[  0  -7 -22  25  -7  -4  37 -21  -5  35  22 -29 -34  32 -22  15  -5  -9
   8  38   6 -54  22  -8 -24  20 -21   1 -28  -3 -26   9 -42]
2
[ 44  19 -11  29  -4  38  -5  33 -32 -24  11 -18  19 -16  10  62 -48 -80
  36 -57  32 -18  49 -41  -6 -11  76  24   8 -24  19  17  29]
4
[ -9  11  -2  13  10  -2   0  -6  -8   6  42 -14 -43   2 -23  67 -15  16
 -18  16  -1 -67  38   3   1  42  -1  19   7  -1  -1 -38 -11]
0
[  0  18 -23  -8  10  -9   2  33  -7   0  13 -27  53  -4   9  -4  33  -6
   0 -16 -23 -17  -7 -18  11  -7  31 -15 -17 -11 -11  18  -4]
12
[-26 -23 -18  35  10 -41   9  50  -5 -18 -20 -19  14  -4 -41  60  51 -40
  -5  38 -19 -67  44  -4 -25 -31 -33   4 -56 -20 -17  36 -33]
11
[-23  18 -11  -8  15  20  -4  46 -19  -8   9  -2  21   4 -11   8 -10 -23
  10 -23  -7 -22  15   9   6   7  69   8  14  -6  28   5  26]
12
[ 15  -9 -20  -2  18 -42  47  45 -11 -13  -4   2  44  -8   1  39  94  38
  -2  29 -39 -27 -23 -22 -30 -35 -26 -25 -41 -19 -13  -8 -36]
6
[ 16  15 -44  18   1 -27   4  75 -35  -7  -2 -27  35   7  34  46  15 -12
  53 -13   2  23 -21 -50  22   0  46 -12   5 -27 -22 -40 -20]
8
[-14 -51  -2  25 -21 -66   4  -8  33 -12 -10 -85  41  -6 -11  49  92  19
 -26  44 -28 -79  15  -4 -23 -40 -82 -26 -95 -27 -82   8 -45]
8
[ 35  21 -20  -9  -6  61  20 -11 -21  16  39  79  -8 -15 -31 -19 -77 -36
  33 -34  26 -27  42  17 -57  15  48  21  14   4  14  69  16]
9
[-21 -10 -15  27   9   4  13  24 -23 -13  15  57   4 -21   1 -17  51  12
  21  27 -37 -33  11  10 -91 -15  -8 -18 -75 -17 -41  48   2]
0
[ -7  29   7   3  18 -28  28  27 -25 -15 -15   7  38  -1  27  27   9 -12
  13 -22 -22  -1  -8 -29  -1  -3   0 -19 -19 -11  37   2 -15]
4
[ -6  23 -48  11   1 -25  47  16 -29  32  24  15  59  24 -37   3  27  32
  -8  -8 -15  13 -14 -36  18  -7  30  -1 -29  -9   6  -4 -36]
3
[-22  25   0  13  15  21  46   3  -9  26  -6  62  34  -9  13 -52   6  53
   8  -8 -27  34 -37   7 -44   3  12 -23 -40  16  -7  42  -9]
0
[-14 -54   5  -5 -36  10  30 -35  10   7  46 -77 -79  21 -36   9  10   7
 -41  -3  18 -69  13  30  12  30   8   6  31  15 -27 -47 -15]
5
[ 24  56 -62  37  18 -19  32  23 -32  71  -6 -19  69  31 -23  52   0  -6
  30  -4  -1 -12  20 -54  22 -11  34  23 -34 -23 -12  27 -68]
2
[  0  53 -24  18  11 -17   7  74 -54  -6   9  78  56 -15  78 -53  13 -28
  40 -10 -20  81 -53 -39 -38 -12  42 -52 -34 -12 -18  52  15]
3
[ 11  44 -12  26  13  28  25   7 -11  40  14  64  26 -16   6 -33 -28  20
  29  -7  -4   0  11   1 -52   4  19   6 -44   6 -18  75   2]
0
[-11  34 -31  22  16   8   0  83 -76 -32  34 104  46 -15  50  -1  11 -40
  32  -8 -12  72 -35 -26 -40 -15  74 -46 -11 -15   2  13  36]
3
[ 14 -24 -10 -28  -8  23  20  38 -34 -14  41  12 -13 -21 -53   3  15  -8
  18   4 -22 -54  41  13 -56  -8  38   3  26  -4  15  30  -1]
1
[ 10   0 -46  23  -6 -62  23  -8   4  15 -21 -66  18  36  26  26  61 -14
 -17  35 -21   8 -36 -56  34   7 -30 -32 -44 -26 -63 -13 -72]
9
[-28  -5 -24 -42  -6  -9  53 -27   6  94  47 -67 -46  33 -83  20 -10  39
 -48   1  23 -53  15  15  65  37  -1  33  21  23  14 -56 -53]
10
[-10 -24 -15 -43 -21  30  47 -32 -14  18  53  51 -47  11 -19 -30 -32   2
 -20  -6  25  22 -15  31   6  51  18  -3  48  31  10 -26  -5]
9
[ 13  26   1   8   3  -4 -12   9 -44 -53  35  20 -40  -2  85  -5 -26 -40
  40 -31  11  28 -28 -10   1  52   2 -28  21   0  -9 -41  34]
5
[ -3 -11   7 -57  15  21  34  21  -7  22  52 -11 -33 -39 -78  48  -2  64
 -26  -8 -19 -63  33  31  -5   7  25  28  67  29  44 -41 -30]
0
[-46 -64 -42 -23 -13 -14  38  36 -21  31  22 -76 -37   4 -43  25  70   5
 -39  14   9 -36  18  11   0 -20  38  -4  10   4 -19 -33 -13]
10
[-40 -20 -19  11 -10 -48  34 -40   6  27  33  -3 -21  48 -68  29  36  37
 -37  59 -17 -74  21   2  -3  18 -60   6 -59  -4 -15 -26 -41]
3
[  0   2  -7 -72   9  35  15  40 -12  22  60   3 -18 -22 -58   3 -31  27
   9 -28  -5 -74  34  33  -9  15  58  27  74  25  60  -2   7]
12
[-12 -17 -16  49 -22  30  18 -33  20  32  45  -6 -39  40 -40  -8 -13 -12
 -31  35  34 -53  43  13 -45  10   5  22 -39 -21 -50  32 -29]
7
[-16 -16 -17 -26  -5 -23  41  16  -6  11   7  -8 -12   1  23 -22  23 -10
 -13  15 -18  20 -41 -10   2  19 -13 -30   1   1 -22  -9 -35]
9
[ 24   3 -18   6 -16  13  36 -23 -18   4  27  -8 -12  29 -27  33  -8 -11
   1 -23  24 -19  15 -24  28  18  31  10  15   0  24 -33 -12]
4
[ 55  46  -6 -41   3  21  24 -11 -23   9  37 -19  13 -13 -14  14 -45  32
  21 -89   8  -2 -15 -14  53  29  33  19  72  22  45 -48 -18]
5
[ 21  16 -20   3 -25  35  36 -24 -19  42  37  26  15  21 -59 -35 -41  13
  16 -20  13 -47  49  15 -40  23  45  30  -9   2   9  82 -11]
1
[ -2 -12 -16   4  -4 -19  12  36 -10  -4   3 -39  40  -5 -19  37  24  18
  12 -12  -5  -8  -4  -7   7 -17  24  -6  -7 -14 -15 -22 -35]
8
[  8 -30  27   8  -9   5  12 -15 -10 -79   4 -18  18 -19  46 -11  48 -30
  -6 -29 -12  32 -34 -22 -19 -16   1 -62 -13  -5  -1 -19   6]
4
[-15  -5 -17 -49   1  42  53  37 -35  28  44  36  -7  -3 -52  -2  -4  38
 -35 -37  10  23  -3  11   7   9  57  27  62  10  41 -48 -28]
7
[ -2   9  -7 -34   4  38  21   7 -24  16  41  12  -1 -26 -20 -32 -34  -7
  28 -50  21 -14  24  21 -30   4  46   4  25  17  31  24  18]
10
[ 22  56 -19  35   7  16  14   9 -59 -31  21  95  34  18  44 -38 -37 -18
  66  -6  -5  43 -24 -12 -58  31  22 -30 -46 -10   0  67  14]
1
[-19 -20  19   6 -11  66  19  -2  -3  -8  43  35  17 -19 -14 -48  -7  -8
 -40 -36  11  10   5  23 -65  -9  44  -7 -10 -11 -14  30  -3]
7
[  0 -11  10  -1  22 -15  27  23  -6 -22  -1  33  25 -17  -5  22  41  25
   5  13 -29 -49  12   6 -71 -19 -22 -11 -38 -15  11  22  -9]
6
[ 14  27 -28  21  10  -5  44  31 -26  26 -19  28  44  27  50 -13  23  19
  -1 -12  16  89 -66 -34  22   7  49 -18 -11  -3  -9 -13 -15]
6
[ 10   5 -14   1  11   3  25   8 -33   9  13   2  -2 -12  20 -16  -3  -7
  10  -1   1  29 -15  -8 -33   0  -1 -21 -15   6  -8  22 -28]
2
[ 10  -7 -27   3 -15 -11  34 -20 -16   8  24 -16  38  22 -34  -6  33  38
  -5   9 -19 -27  -3 -10 -17   7  -1 -12 -26  -5 -12  25 -41]
1
[  5 -31  -4 -15 -12  30 -21  18 -21 -78  44   9  28 -36  13 -14  57 -15
   2 -20 -21 -35   0  20 -61 -22  30 -45 -14  -6 -14  23  46]
12
[ 36  11  20   2  -4  50  14  -8   6  -4  29 -23  39 -22 -15  22 -55   8
 -15 -66  36 -31  28  11 -11   8  69  28  37  -1  39  16  12]
6
[ 16 -11 -17   8 -16  -5   3  -6  -5 -26  26 -29  -2   7 -13  19   5  -8
 -13 -14  24   0 -17 -11  37  24 -10  -9  19   8   3 -32 -29]
11
[ 27  24   6 -11  -1   6   7  13 -21   7  15 -17 -20 -11  33  -4 -26 -14
  18 -51   8  -5   5 -10   3  19  35  -3  44  13   0  -1   3]
5
[  3 -11  38  59  -3  21 -12   2  10 -43 -18 -25  28 -13  54   7  -2 -58
 -20 -16  21   1  24   3 -53 -12  35 -16 -48 -24 -35  55  31]
6
[  -2    2  -11   68  -15  -18   -3  -43    2   -4   13    4  -32   42
    1   24    8  -29   25   29   -1 -110   52    6  -65   17  -39   -2
  -80  -23  -61   48    3]
5
[  -7  -12   -6   25   -8   -8  -10   27  -14  -15   34   -3  -22    5
  -41   73  -32  -34   47   16   15 -114   94   24  -61    7   12   34
  -26  -23  -18   25   -5]
8
[ 25  11 -42  41  -3 -22  22  21 -30  -8   2  -2  40  21   9  12  49  -9
  25  35 -30  -4 -17 -46 -31 -12  -8 -29 -77 -32 -49  41 -26]
1
[  0  -1  15 -32  19  26  56  41 -20  24  -9  35  50 -27  27 -36  -1  39
 -22 -56   1  75 -43  -1 -17  -8  66 -13  32  21  33   7  -8]
6
[ 10 -18 -26 -25  -1  -3  28  29 -27 -34  16 -37  14 -14  24  30  31 -33
 -23 -17   0  74 -47 -25  50   1  47 -31  48   2 -11 -59 -27]
9
[  8  72 -36  52  14 -26   2  -5  -2  69   6  17 -19  49 -14  65 -24  12
  28  50   3 -66  46 -25  14  43  -7  36 -35 -10 -26  14 -31]
0
[-48 -44  10 -12   7   1  36  -5  12  -5   8 -54 -16  -7 -90  62  50  48
 -53  18 -34 -70  37  29   7  -6   5  21  11   6  15 -55 -32]
0
[ 18  29   1  21  19  -6   2  19  -2  22   5 -23 -23  22  21  59 -38 -13
  -9  12  33   1   2 -14  27  29  26  21  18  -5   6 -27 -16]
6
[ -1  30 -13  44  -2   7  36 -43  25  54  -3 -44  41  28 -17  -2   1  33
 -33 -11   8  20  -4 -22  51  18  33   9 -20   6 -28   1 -40]
0
[-19 -32 -26   9 -31  -6  47  -8  14  70  26 -36 -33  45 -71  19 -24  28
   2  16  28 -75  42  14   3  29  12  40 -13   1 -27 -11 -42]
8
[ 19  33 -56 -22  11  10  28  70 -46  55  20  21  -2  -8 -19  30 -51  -3
  64 -54  12 -44  48 -13   5   8  71  60  61  -1  38   5  22]
5
[-21 -39  11  35 -18 -19  38 -14  17  -1 -18 -39 -13  16  10 -21  43 -38
 -16  25  -2 -23  18  -8 -33 -23 -13 -23 -58  -8 -38  45 -13]
4
[-54  -3 -11  45  15   2  35   2 -26 -19  -4  60  14  12  26 -33  45  31
 -14  20 -23  53 -46  11 -42  10  11 -45 -59  -1 -26   3   0]
0
[-25 -55 -31  23 -16 -33  10  32  -7 -26  -1 -29  30   1 -20  31  97 -13
 -33  18 -16 -21  -8 -16   0 -25 -13 -30 -29 -15 -33 -13 -30]
11
[ 18 -23  11 -34  -1  20   0  52 -35 -50  39  12 -11 -58 -24   9 -20  -9
  42 -42   3 -38  43  30 -69 -14  33   3  25  -2  20  11   8]
8
[-10 -23 -39  22  -7 -35  53   6   3  35   4 -26  19  44  -5  21  80  46
 -46  38   0   5 -45 -19  34   2  -1 -14 -31 -14 -32 -48 -42]
6
[-37  24 -56  38  22 -81  14  85 -43  16  -5  23  47  20  24  36  71  -4
  17  54 -53 -13 -23 -55 -24 -21 -13 -29 -85 -47 -34  10 -29]
3
[  8 -21 -37 -52   1 -17  37  24  -9  35  35 -18 -36  -7 -81  71   7   8
  -2  28 -16 -97  45   8  -6   2 -12  36  28   0  13 -16 -53]
9
[ 17 -27 -23  10 -10 -22   4  -1  -1 -20  31   7 -26 -16  16  18  23 -43
  20  49 -14 -73  33  -2 -83  -6 -52 -23 -55 -19 -60  60 -11]
9
[-39  13 -25  16  25 -66  65  38  -1  55 -40  15  31  50  12  29  66  46
 -22  52 -29   8 -37 -25  22   5 -19 -11 -40 -10  -6 -27 -47]
6
[ -2 -13 -13  46 -13  -8  28 -52   4  18 -14 -64  31  28 -32  23  42   2
 -51   9  -2 -24   4 -16   4 -12 -20 -15 -68 -13 -42   8 -51]
2
[-12  34 -48   2  22 -50  41  64 -47  35 -17   8  47  29 -21  41  37  13
  26  29 -45  -7  -3 -38  10   0   7  11 -37 -23   3  14 -51]
1
[ 21 -22 -21  -5   0  15  -2  28 -40 -31  26 -81  -5 -19 -10  70  19 -35
 -18 -18  12  14  -1 -22  35  -9  46  -4  41  -9  -1 -67 -24]
2
[-12  -2  -3   0  -4  -1  29 -24  17  32  33 -10 -24   0 -53  17   9  51
  -8  26 -17 -93  40  22 -28  18 -25  21 -17   9 -10  11 -28]
0
[ -5  44 -32   3  30 -21  26  55 -59  11   5  48  34   1  28  40   0   5
  31 -34 -17  17 -17 -17   5   4  29  -2  -1  -2  12 -14  -4]
5
[-19 -43 -53  59 -40 -19  35  -8   5  47 -16 -64  15  61 -76  52  46   5
 -24  22  34 -52  54   1  15 -19  42  31 -59 -21 -67   8 -37]
8
[-19  -2 -35  18  -7 -16  58   5   5  65   0   1   2  40 -49 -16   3  17
 -26  13  19   6 -14  -7  41  17   3   8  -5  18   0   7 -53]
11
